[[125 135 105 147 139]
 [131 136 133 114 131]
 [140 143 119 131 140]
 [112 124 110 133 114]]
=>
[[140 143 119 131 140]
 [131 136 133 114 131]
 [125 135 105 147 139]
 [112 124 110 133 114]]

[[118 135 131 118 139 145 122 129 128 152]
 [130 136 127 130 138 129 131 137 128 129]
 [138 119 128 137 115 113 141 138 131 110]
 [124 123 130 123 124 128 126 127 127 133]]
=>
[[130 136 127 130 138 129 131 137 128 129]
 [118 135 131 118 139 145 122 129 128 152]
 [124 123 130 123 124 128 126 127 127 133]
 [138 119 128 137 115 113 141 138 131 110]]

[[128 123 119 151 137 129 141]
 [125 120 117 155 137 130 138]
 [130 113 127 118 134 119 132]
 [128 114 123 115 134 116 136]
 [125 126 117 114 130 114 142]]
=>
[[125 126 117 114 130 114 142]
 [128 123 119 151 137 129 141]
 [125 120 117 155 137 130 138]
 [128 114 123 115 134 116 136]
 [130 113 127 118 134 119 132]]

[[115 117 121 137 140 138 136 115 139 136 138 115 123 115 116]
 [126 127 128 129 131 130 128 125 130 128 131 127 127 125 126]
 [134 126 125 134 127 132 135 134 129 132 120 123 132 129 138]
 [125 132 138 107 130 117 103 122 122 109 144 139 130 128 116]
 [135 125 121 146 126 138 149 136 133 143 115 118 134 131 143]
 [125 118 122 131 135 133 131 125 133 130 133 115 129 123 128]]
=>
[[125 132 138 107 130 117 103 122 122 109 144 139 130 128 116]
 [126 127 128 129 131 130 128 125 130 128 131 127 127 125 126]
 [134 126 125 134 127 132 135 134 129 132 120 123 132 129 138]
 [135 125 121 146 126 138 149 136 133 143 115 118 134 131 143]
 [125 118 122 131 135 133 131 125 133 130 133 115 129 123 128]
 [115 117 121 137 140 138 136 115 139 136 138 115 123 115 116]]

[[134 133 109 119 140 136 137 116 134 144 122 115 142]
 [135 121 126 143 128 127 136 148 122 128 122 127 127]
 [131 131 120 127 122 109 141 124 128 121 130 131 129]
 [124 136 153 137 117 121 121 132 133 117 143 151 118]
 [128 139 119 114 128 116 129 107 141 129 135 127 136]
 [123 144 130 137 129 127 117 131 147 127 141 138 129]
 [136 123 119 143 125 116 128 146 127 124 127 126 126]]
=>
[[123 144 130 137 129 127 117 131 147 127 141 138 129]
 [128 139 119 114 128 116 129 107 141 129 135 127 136]
 [124 136 153 137 117 121 121 132 133 117 143 151 118]
 [134 133 109 119 140 136 137 116 134 144 122 115 142]
 [131 131 120 127 122 109 141 124 128 121 130 131 129]
 [136 123 119 143 125 116 128 146 127 124 127 126 126]
 [135 121 126 143 128 127 136 148 122 128 122 127 127]]

[[127 137 128 131 141 126 133 141 133 124 126 126 131 130 124 136]
 [134 116 131 123 111 135 121 108 121 130 124 136 125 125 130 120]
 [125 143 127 134 149 123 136 151 137 126 134 121 135 132 125 139]
 [124 140 128 136 145 124 137 144 136 125 127 120 133 136 123 140]
 [131 118 130 127 115 133 125 112 122 132 127 135 124 128 132 123]]
=>
[[125 143 127 134 149 123 136 151 137 126 134 121 135 132 125 139]
 [124 140 128 136 145 124 137 144 136 125 127 120 133 136 123 140]
 [127 137 128 131 141 126 133 141 133 124 126 126 131 130 124 136]
 [131 118 130 127 115 133 125 112 122 132 127 135 124 128 132 123]
 [134 116 131 123 111 135 121 108 121 130 124 136 125 125 130 120]]
---
[[120 117 135 132 135 135 131 133 133 126 114 127 122]
 [136 132 126 123 126 126 136 124 126 124 136 133 135]
 [135 118 153 130 142 156 134 137 151 121 126 120 126]
 [140 138 128 132 128 127 118 131 128 138 144 124 126]
 [135 124 131 128 130 131 136 128 130 131 132 124 129]]
=>
[[122 120 117 135 132 135 135 131 133 133 126 114 127]
 [135 136 132 126 123 126 126 136 124 126 124 136 133]
 [126 135 118 153 130 142 156 134 137 151 121 126 120]
 [126 140 138 128 132 128 127 118 131 128 138 144 124]
 [129 135 124 131 128 130 131 136 128 130 131 132 124]]

[[131 120]
 [140 126]
 [152 113]]
=>
[[120 131]
 [126 140]
 [113 152]]

[[124 136 115 135 129 148 123]
 [123 122 145 122 131 112 139]
 [139 119 124 131 129 121 124]
 [119 142 126 113 124 137 140]
 [130 112 138 144 136 116 122]
 [131 115 132 150 133 124 113]
 [131 112 136 144 138 117 124]
 [129 135 112 130 128 145 124]
 [117 134 135 121 131 131 139]
 [111 143 127 119 130 143 142]
 [133 115 129 149 137 126 117]]
=>
[[123 124 136 115 135 129 148]
 [139 123 122 145 122 131 112]
 [124 139 119 124 131 129 121]
 [140 119 142 126 113 124 137]
 [122 130 112 138 144 136 116]
 [113 131 115 132 150 133 124]
 [124 131 112 136 144 138 117]
 [124 129 135 112 130 128 145]
 [139 117 134 135 121 131 131]
 [142 111 143 127 119 130 143]
 [117 133 115 129 149 137 126]]

[[152 131 140]
 [146 144 130]
 [155 134 134]
 [150 135 141]
 [130 152 141]
 [134 158 137]
 [142 130 151]
 [153 135 139]
 [135 135 154]]
=>
[[140 152 131]
 [130 146 144]
 [134 155 134]
 [141 150 135]
 [141 130 152]
 [137 134 158]
 [151 142 130]
 [139 153 135]
 [154 135 135]]

[[135 116 127 132 115 134]
 [135 115 105 139 112 106]
 [142 109 119 137 107 124]
 [122 135 136 124 135 138]
 [132 130 124 131 128 121]
 [144 122 127 137 120 124]
 [130 136 137 130 139 130]
 [132 126 124 135 128 119]
 [132 133 123 134 133 116]
 [130 121 125 131 122 126]
 [135 131 130 133 130 126]
 [132 128 114 134 125 111]]
=>
[[134 135 116 127 132 115]
 [106 135 115 105 139 112]
 [124 142 109 119 137 107]
 [138 122 135 136 124 135]
 [121 132 130 124 131 128]
 [124 144 122 127 137 120]
 [130 130 136 137 130 139]
 [119 132 126 124 135 128]
 [116 132 133 123 134 133]
 [126 130 121 125 131 122]
 [126 135 131 130 133 130]
 [111 132 128 114 134 125]]

[[110 130 143 111 156 132 149 111 138 116 157 139 144  99 123 123]
 [137 128 135 135 133 131 122 118 119 131 124 135 124 152 124 124]
 [137 127 134 135 133 132 122 118 119 131 123 133 125 152 123 125]
 [140 121 132 136 134 138 119 116 120 130 120 130 126 151 121 126]
 [108 127 142 114 151 128 146 114 138 119 148 147 144 101 120 119]]
=>
[[123 110 130 143 111 156 132 149 111 138 116 157 139 144  99 123]
 [124 137 128 135 135 133 131 122 118 119 131 124 135 124 152 124]
 [125 137 127 134 135 133 132 122 118 119 131 123 133 125 152 123]
 [126 140 121 132 136 134 138 119 116 120 130 120 130 126 151 121]
 [119 108 127 142 114 151 128 146 114 138 119 148 147 144 101 120]]
